Below are the code and all the weights of a small trained network. Each question names an input and a class and asks about switching units off, where a switched-off unit gives its printed mean instead of its output.

import numpy as np


def w(rows, s, z=0):
    codes = np.array(rows[::2]) - 128.0
    scale = np.full(codes.shape[1], s)
    scale[-1] = z or s
    return codes * scale


def norm(h):
    return h / np.sqrt((h * h).mean(-1, keepdims=True) + 1e-5)


def f(y):
    return np.maximum(y, 0)


def log_softmax(a):
    a = a - a.max(-1, keepdims=True)
    return a - np.log(np.exp(a).sum(-1, keepdims=True))


def net(x, mask):
    res = np.array(x, float).reshape(1, 4) / 4 @ E
    u = 0
    for l in range(3):
        y = f(norm(res) @ A[l][:, :-1].T + A[l][:, -1])
        res = res + np.where(mask[u : u + 10], y, B[l][:, -1]) @ B[l][:, :-1]
        u += 10
    return log_softmax(norm(res)[-1] @ U[:, :-1].T + U[:, -1])


A, B = {}, {}
E = w([
[181,188,130,135,32,44],'x0',
[80,165,34,10,102,123],'x1',
[178,157,174,95,91,207],'x2',
[99,213,203,85,198,83],'x3',
],0.011)
A[0] = w([
[173,75,91,201,29,127,40],'L0N0',
[172,139,203,213,53,52,220],'L0N1',
[119,135,142,126,165,134,75],'L0N2',
[96,105,94,203,152,1,2],'L0N3',
[121,90,168,169,183,166,91],'L0N4',
[172,181,212,124,46,212,12],'L0N5',
[139,182,177,105,132,64,67],'L0N6',
[150,174,205,133,176,83,65],'L0N7',
[138,160,103,80,41,63,46],'L0N8',
[114,114,119,89,131,133,135],'L0N9',
],0.018,0.0043)
B[0] = w([
[24,96,198,162,42,100,203],'L0N0',
[240,251,78,187,125,161,247],'L0N1',
[86,107,113,144,118,130,149],'L0N2',
[192,51,198,14,159,53,201],'L0N3',
[174,174,126,221,205,138,184],'L0N4',
[174,40,166,33,172,24,198],'L0N5',
[63,121,155,151,51,115,188],'L0N6',
[44,99,187,160,86,95,198],'L0N7',
[176,218,47,125,118,165,196],'L0N8',
[93,172,68,120,146,140,162],'L0N9',
],0.023,0.014)
A[1] = w([
[135,85,168,90,114,171,64],'L1N0',
[146,107,152,142,108,129,98],'L1N1',
[138,123,148,112,127,169,1],'L1N2',
[47,124,165,153,99,137,6],'L1N3',
[153,61,173,49,123,104,65],'L1N4',
[138,86,182,79,117,174,79],'L1N5',
[76,46,156,140,254,229,59],'L1N6',
[32,113,222,124,57,114,53],'L1N7',
[87,111,170,135,67,153,67],'L1N8',
[125,6,105,169,34,174,56],'L1N9',
],0.022,0.0035)
B[1] = w([
[160,138,123,96,137,98,143],'L1N0',
[85,137,141,106,161,131,165],'L1N1',
[136,129,113,137,124,92,128],'L1N2',
[104,153,66,168,68,91,191],'L1N3',
[152,77,135,82,128,97,209],'L1N4',
[156,123,91,105,142,104,148],'L1N5',
[231,226,85,108,4,83,224],'L1N6',
[13,141,99,177,98,71,250],'L1N7',
[84,140,103,156,162,89,180],'L1N8',
[14,180,172,133,121,61,175],'L1N9',
],0.026,0.011)
A[2] = w([
[159,106,157,197,183,136,98],'L2N0',
[126,85,109,55,88,162,251],'L2N1',
[173,253,134,149,150,133,107],'L2N2',
[167,14,170,10,179,51,32],'L2N3',
[187,108,214,243,120,204,99],'L2N4',
[110,104,162,108,165,170,19],'L2N5',
[54,135,135,87,79,142,105],'L2N6',
[32,128,14,18,155,227,224],'L2N7',
[92,111,214,163,84,144,163],'L2N8',
[114,143,143,137,160,186,141],'L2N9',
],0.018,0.002)
B[2] = w([
[133,113,160,183,167,74,144],'L2N0',
[149,111,177,152,171,74,158],'L2N1',
[110,40,56,117,118,227,251],'L2N2',
[129,4,83,35,119,120,204],'L2N3',
[82,146,123,57,243,168,164],'L2N4',
[131,166,132,137,109,147,128],'L2N5',
[112,145,143,161,188,106,175],'L2N6',
[186,130,247,214,243,114,179],'L2N7',
[79,137,77,117,167,102,162],'L2N8',
[145,92,107,156,112,139,129],'L2N9',
],0.026,0.015)
U = w([
[207,190,55,124,47,166,138],'0',
[40,155,137,164,114,73,146],'1',
[166,39,136,46,140,80,156],'2',
[168,138,142,175,241,181,148],'3',
[126,91,101,137,123,145,204],'4',
[65,60,177,105,98,254,10],'5',
[87,68,190,112,83,243,11],'6',
[71,54,166,115,95,244,1],'7',
],0.016,0.0088)

Each question gives the input, the list of numbers given to net, and the class t.
The units are the neurons (one row each of A and B). Each row of codes is followed by its name. A weight is (code - 128) times the scale printed after its matrix; where a second scale follows, it is the last column's (A, B and U).
mask holds one flag per neuron, layer by layer. A switched-off neuron (its flag False) gives its mean, the last column of its row in B, instead of its output. The means were averaged over made-up inputs and are rounded, as every weight is.
A unit's drop is (log p(t) with every unit on - log p(t) with that unit switched off) / (log p(t) with every unit on - log p(t) with every unit switched off).
The circuit of an input: a set's keep is (log p(t) with only the set's units on - log p(t) with every unit switched off) / (log p(t) with every unit on - log p(t) with every unit switched off). Starting from the 12 units with the biggest drops (on a tie, the unit counted first), units are removed one at a time, each time the one whose removal leaves the highest keep (on an exact tie, the one counted first), for as long as the keep stays at least 0.8.
units of the circuit, in order: the units of the circuit, biggest drop first
most important unit: the unit with the biggest drop
k most important neurons: the k neurons with the biggest drops, biggest first
k most important neurons of layer l: the k neurons of layer l with the biggest drops, biggest first
drop when u is switched off: that unit's drop, to one decimal
input [-4,-4,6,2], class 2: most important unit : L0N5
input [-6,-3,2,-3], class 0: 3 most important neurons : [L1N6 L0N1 L0N8]
input [6,0,-2,5], class 0: 2 most important neurons : [L0N1 L0N8]
input [5,7,-3,4], class 3: 3 most important neurons : [L0N8 L1N6 L2N7]
input [6,1,3,-5], class 0: 3 most important neurons : [L0N8 L0N1 L0N7]
input [0,8,-5,4], class 3: 2 most important neurons : [L0N5 L2N7]
input [7,-3,-3,7], class 0: 3 most important neurons : [L0N1 L0N0 L0N8]
input [-7,-2,0,0], class 0: 2 most important neurons : [L1N6 L0N1]
input [5,5,2,-7], class 1: 2 most important neurons : [L0N0 L0N1]
input [-8,-3,7,5], class 0: 3 most important neurons of layer 0 : [L0N3 L0N1 L0N4]
input [2,4,5,4], class 2: 4 most important neurons : [L0N5 L0N0 L0N1 L0N8]
input [0,-8,-4,-6], class 3: 2 most important neurons : [L0N1 L0N4]
input [-8,6,3,-3], class 0: 4 most important neurons : [L1N6 L0N1 L0N8 L0N0]
input [-3,-6,3,-4], class 3: units of the circuit, in order : [L0N4]
input [-3,8,-8,7], class 2: 2 most important neurons of layer 0 : [L0N1 L0N0]
input [-5,-8,0,-6], class 3: 2 most important neurons of layer 0 : [L0N4 L0N7]
input [1,-4,-1,3], class 3: 2 most important neurons : [L0N1 L0N0]
input [-1,-6,3,-4], class 3: 2 most important neurons : [L0N1 L0N4]
input [-8,-5,-1,1], class 0: 2 most important neurons : [L1N6 L0N1]
input [-1,-4,-6,0], class 2: units of the circuit, in order : [L0N3]
input [4,-6,-7,1], class 2: 2 most important neurons of layer 0 : [L0N3 L0N8]
input [-5,0,-8,0], class 2: drop when L0N3 is switched off : 3.9
input [-6,-4,-3,0], class 0: drop when L0N1 is switched off : 0.7
input [-4,2,2,-7], class 1: drop when L2N1 is switched off : 0.0
input [2,-4,8,-3], class 2: drop when L0N5 is switched off : 4.7
